Here is a tiny trained network, its code and every weight. The questions are about switching its units off for an input and a target symbol, where a switched-off unit gives its printed mean instead of its output.

import numpy as np


def w(rows, s, z=0):
    codes = np.array(rows[::2]) - 128.0
    scale = np.full(codes.shape[1], s)
    scale[-1] = z or s
    return codes * scale


def norm(h):
    return h / np.sqrt((h * h).mean(-1, keepdims=True) + 1e-5)


def f(y):
    return np.maximum(y, 0)


def softmax(a):
    e = np.exp(a - a.max(-1, keepdims=True))
    return e / e.sum(-1, keepdims=True)


def log_softmax(a):
    a = a - a.max(-1, keepdims=True)
    return a - np.log(np.exp(a).sum(-1, keepdims=True))


def net(x, mask):
    ids = ['βγζθλμξπσφψω'.index(c) for c in x.split()]
    T = len(ids)
    res = E[ids] + P[:T]
    u = 0
    for l in range(2):
        r = norm(res)
        for j in range(2):
            rows = slice(2 * j, 2 * j + 2)
            q, k, v = (r @ M[l][rows].T for M in (Q, K, V))
            z = softmax(np.where(np.tri(T) > 0, q @ k.T / 2**0.5, -1e9)) @ v
            o = O[l][rows]
            res = res + np.where(mask[u + j], z, o[:, -1]) @ o[:, :-1]
        u += 2
        y = f(norm(res) @ A[l][:, :-1].T + A[l][:, -1])
        res = res + np.where(mask[u : u + 16], y, B[l][:, -1]) @ B[l][:, :-1]
        u += 16
    return log_softmax(norm(res)[-1] @ U[:, :-1].T + U[:, -1])


Q, K, V, O, A, B = {}, {}, {}, {}, {}, {}
E = w([
[108,125,130,172,123,178],'β',
[66,146,75,174,96,114],'γ',
[103,139,141,192,124,181],'ζ',
[94,101,226,76,170,153],'θ',
[58,137,47,161,100,97],'λ',
[72,132,58,139,82,101],'μ',
[121,103,51,210,100,146],'ξ',
[22,150,23,180,157,80],'π',
[97,110,86,168,113,133],'σ',
[113,128,124,191,83,189],'φ',
[76,160,105,161,77,155],'ψ',
[168,44,156,253,53,80],'ω',
],0.0075)
P = w([
[213,145,136,101,107,134],'0',
[144,202,90,198,136,81],'1',
[14,77,100,169,182,124],'2',
[129,109,127,77,51,95],'3',
[150,219,171,191,132,130],'4',
[53,66,136,104,136,195],'5',
[139,129,146,2,112,107],'6',
[163,244,141,150,216,148],'7',
],0.0073)
Q[0] = w([
[165,57,92,2,98,51],'0.h1',
[75,76,137,155,127,94],'0.h1',
[109,33,90,19,196,165],'0.h2',
[127,127,235,149,7,103],'0.h2',
],0.0047)
K[0] = w([
[168,255,82,136,177,125],'0.h1',
[184,123,106,181,145,76],'0.h1',
[157,220,88,127,164,143],'0.h2',
[130,98,179,225,84,55],'0.h2',
],0.0066)
V[0] = w([
[203,32,120,166,68,25],'0.h1',
[1,170,130,86,135,166],'0.h1',
[75,65,251,229,88,71],'0.h2',
[158,112,100,37,141,252],'0.h2',
],0.0044)
O[0] = w([
[160,174,193,90,136,67,239],'0.h1',
[206,90,43,253,61,149,51],'0.h1',
[183,140,52,42,227,172,255],'0.h2',
[108,59,211,181,78,71,31],'0.h2',
],0.0045,0.0041)
A[0] = w([
[140,254,133,163,183,203,123],'0.n1',
[137,65,187,115,177,230,95],'0.n2',
[238,84,106,129,125,79,126],'0.n3',
[44,141,87,162,225,59,155],'0.n4',
[103,252,123,103,118,62,105],'0.n5',
[108,92,254,108,226,164,98],'0.n6',
[62,43,96,193,103,88,3],'0.n7',
[180,183,140,181,159,114,41],'0.n8',
[200,51,95,167,82,151,136],'0.n9',
[37,137,144,171,176,229,96],'0.n10',
[8,39,195,191,84,67,55],'0.n11',
[9,144,132,192,82,185,5],'0.n12',
[50,62,137,67,105,83,156],'0.n13',
[117,47,143,111,39,80,144],'0.n14',
[1,85,63,115,154,137,183],'0.n15',
[174,73,150,39,210,69,130],'0.n16',
],0.0048,0.003)
B[0] = w([
[89,118,87,138,140,39,253],'0.n1',
[169,171,53,194,135,79,178],'0.n2',
[66,128,122,90,176,212,192],'0.n3',
[164,155,125,107,78,191,225],'0.n4',
[145,63,95,199,160,141,211],'0.n5',
[162,117,32,215,93,139,194],'0.n6',
[89,132,202,136,185,249,151],'0.n7',
[123,137,69,110,199,85,182],'0.n8',
[124,198,127,64,203,95,164],'0.n9',
[60,3,115,66,45,173,201],'0.n10',
[35,152,160,80,184,195,162],'0.n11',
[191,56,36,74,127,140,160],'0.n12',
[147,202,69,137,172,157,188],'0.n13',
[157,138,141,80,179,162,170],'0.n14',
[210,79,235,25,139,134,236],'0.n15',
[99,138,91,178,35,141,217],'0.n16',
],0.0047,0.0039)
Q[1] = w([
[170,151,112,2,32,73],'1.h1',
[190,171,151,34,63,62],'1.h1',
[133,91,230,207,166,132],'1.h2',
[199,233,149,35,74,141],'1.h2',
],0.0065)
K[1] = w([
[210,181,254,143,53,92],'1.h1',
[184,208,233,200,38,78],'1.h1',
[22,93,29,48,197,98],'1.h2',
[65,130,172,179,43,87],'1.h2',
],0.0061)
V[1] = w([
[203,84,116,16,131,31],'1.h1',
[76,170,74,68,51,103],'1.h1',
[104,229,210,103,160,127],'1.h2',
[234,150,139,108,140,254],'1.h2',
],0.0047)
O[1] = w([
[131,25,65,202,129,81,117],'1.h1',
[117,2,128,79,35,168,110],'1.h1',
[118,104,224,146,121,73,140],'1.h2',
[201,95,158,139,112,167,253],'1.h2',
],0.0062,0.0045)
A[1] = w([
[157,2,112,127,127,87,91],'1.n1',
[110,73,252,140,212,93,114],'1.n2',
[16,2,169,62,93,151,98],'1.n3',
[162,176,159,198,192,100,72],'1.n4',
[151,91,75,61,123,123,159],'1.n5',
[109,125,119,251,76,146,60],'1.n6',
[114,141,214,89,142,148,102],'1.n7',
[156,176,125,140,234,60,2],'1.n8',
[57,34,190,131,162,234,88],'1.n9',
[157,149,182,37,71,127,132],'1.n10',
[120,113,73,90,155,154,168],'1.n11',
[67,107,104,226,124,68,74],'1.n12',
[51,117,55,137,104,214,113],'1.n13',
[187,111,95,169,138,102,118],'1.n14',
[120,85,153,84,245,156,133],'1.n15',
[184,209,112,118,102,102,85],'1.n16',
],0.0068,0.0038)
B[1] = w([
[163,174,196,47,145,129,200],'1.n1',
[84,129,73,105,124,125,155],'1.n2',
[79,122,111,90,216,193,213],'1.n3',
[143,119,41,94,144,151,222],'1.n4',
[138,160,146,167,131,120,241],'1.n5',
[85,216,96,110,2,164,157],'1.n6',
[126,125,125,119,152,47,179],'1.n7',
[145,29,64,168,151,112,216],'1.n8',
[98,77,134,120,139,186,220],'1.n9',
[87,108,111,227,115,120,205],'1.n10',
[131,95,171,148,99,111,252],'1.n11',
[94,244,161,189,102,232,164],'1.n12',
[102,103,139,87,100,50,223],'1.n13',
[96,123,155,70,150,86,235],'1.n14',
[115,143,123,155,72,104,231],'1.n15',
[106,101,119,141,174,151,199],'1.n16',
],0.007,0.0042)
U = w([
[30,109,159,37,211,180,121],'β',
[148,38,166,184,77,228,165],'γ',
[195,111,185,39,122,69,253],'ζ',
[178,87,87,109,17,116,61],'θ',
[84,109,127,116,83,81,45],'λ',
[149,107,184,255,85,93,174],'μ',
[202,204,86,142,107,244,77],'ξ',
[35,123,164,152,141,33,77],'π',
[109,249,193,150,207,141,185],'σ',
[115,196,94,84,71,157,97],'φ',
[87,160,122,117,69,98,110],'ψ',
[146,107,46,150,253,85,120],'ω',
],0.0082,0.0027)

Each question gives the input, a string of symbols that net reads in full, and the target symbol t.
The units are the heads (2 rows each of Q, K, V and O) and the neurons (one row each of A and B). Each row of codes is followed by its name. A weight is (code - 128) times the scale printed after its matrix; where a second scale follows, it is the last column's (O, A, B and U).
mask holds one flag per unit, layer by layer, with each layer's heads first. A switched-off unit (its flag False) gives its mean, the last column of its rows in O or B, instead of its output. The means were averaged over made-up inputs and are rounded, as every weight is.
A unit's drop is (log p(t) with every unit on - log p(t) with that unit switched off) / (log p(t) with every unit on - log p(t) with every unit switched off).
top k neurons: the k neurons with the biggest drops, biggest first
k most important neurons of layer l: the k neurons of layer l with the biggest drops, biggest first
which heads matter: for each layer, one digit per head in row order, 1 if its drop is at least 0.15 and else 0, layers parted by /
input ω λ ζ φ, target ζ: which heads matter	10 / 10
input ω ω ω ω θ γ σ, target ζ: which heads matter	10 / 10
input ψ ω φ ζ ψ β θ, target γ: most important neuron of layer 1	1.n10
input ζ μ γ ζ β ω γ, target φ: which heads matter	11 / 11
input ξ ψ ζ β φ π ω φ, target ω: 4 most important neurons of layer 0	0.n16, 0.n8, 0.n1, 0.n7
input ω ω ξ β, target ζ: which heads matter	01 / 10
input ψ γ β μ, target γ: which heads matter	11 / 10
input θ ω ω π π ω β, target ξ: 2 most important neurons of layer 0	0.n6, 0.n10
input ω ω β ω θ ω, target θ: top 3 neurons	0.n6, 0.n16, 0.n2
input ω π ψ λ ψ β ζ, target ζ: which heads matter	10 / 10
input ξ ω β β φ λ ω β, target ω: which heads matter	00 / 00
input ω ζ φ λ π σ ψ, target ζ: which heads matter	10 / 10
input ψ β ω ω φ ω β, target γ: which heads matter	11 / 10
input φ β β ξ, target μ: top 3 neurons	1.n10, 0.n10, 0.n9
input β β ω ω μ, target ω: top 2 neurons	0.n5, 1.n8
input β π φ μ σ ω θ, target σ: which heads matter	11 / 10
input φ ξ ω β ω ω, target ζ: which heads matter	01 / 00
input β ω ω θ ω μ φ, target σ: which heads matter	01 / 10
input ζ φ ω, target β: which heads matter	00 / 00
input ζ μ ω ω ω ω ω, target φ: top 4 neurons	0.n15, 0.n3, 0.n5, 1.n8
input ω ω β ξ, target ζ: most important neuron of layer 1	1.n1
input θ σ β β β β θ, target ξ: top 2 neurons	0.n6, 0.n10
input ω φ β β β ω ω ζ, target ω: which heads matter	00 / 00
input β β ζ β, target σ: top neuron	1.n10
input ξ ψ ω σ, target ω: top 3 neurons	0.n5, 0.n10, 0.n4
input β σ ω ξ, target σ: top 2 neurons	0.n15, 0.n6
input φ ω ω ω β β ω, target μ: top 2 neurons	1.n10, 0.n10
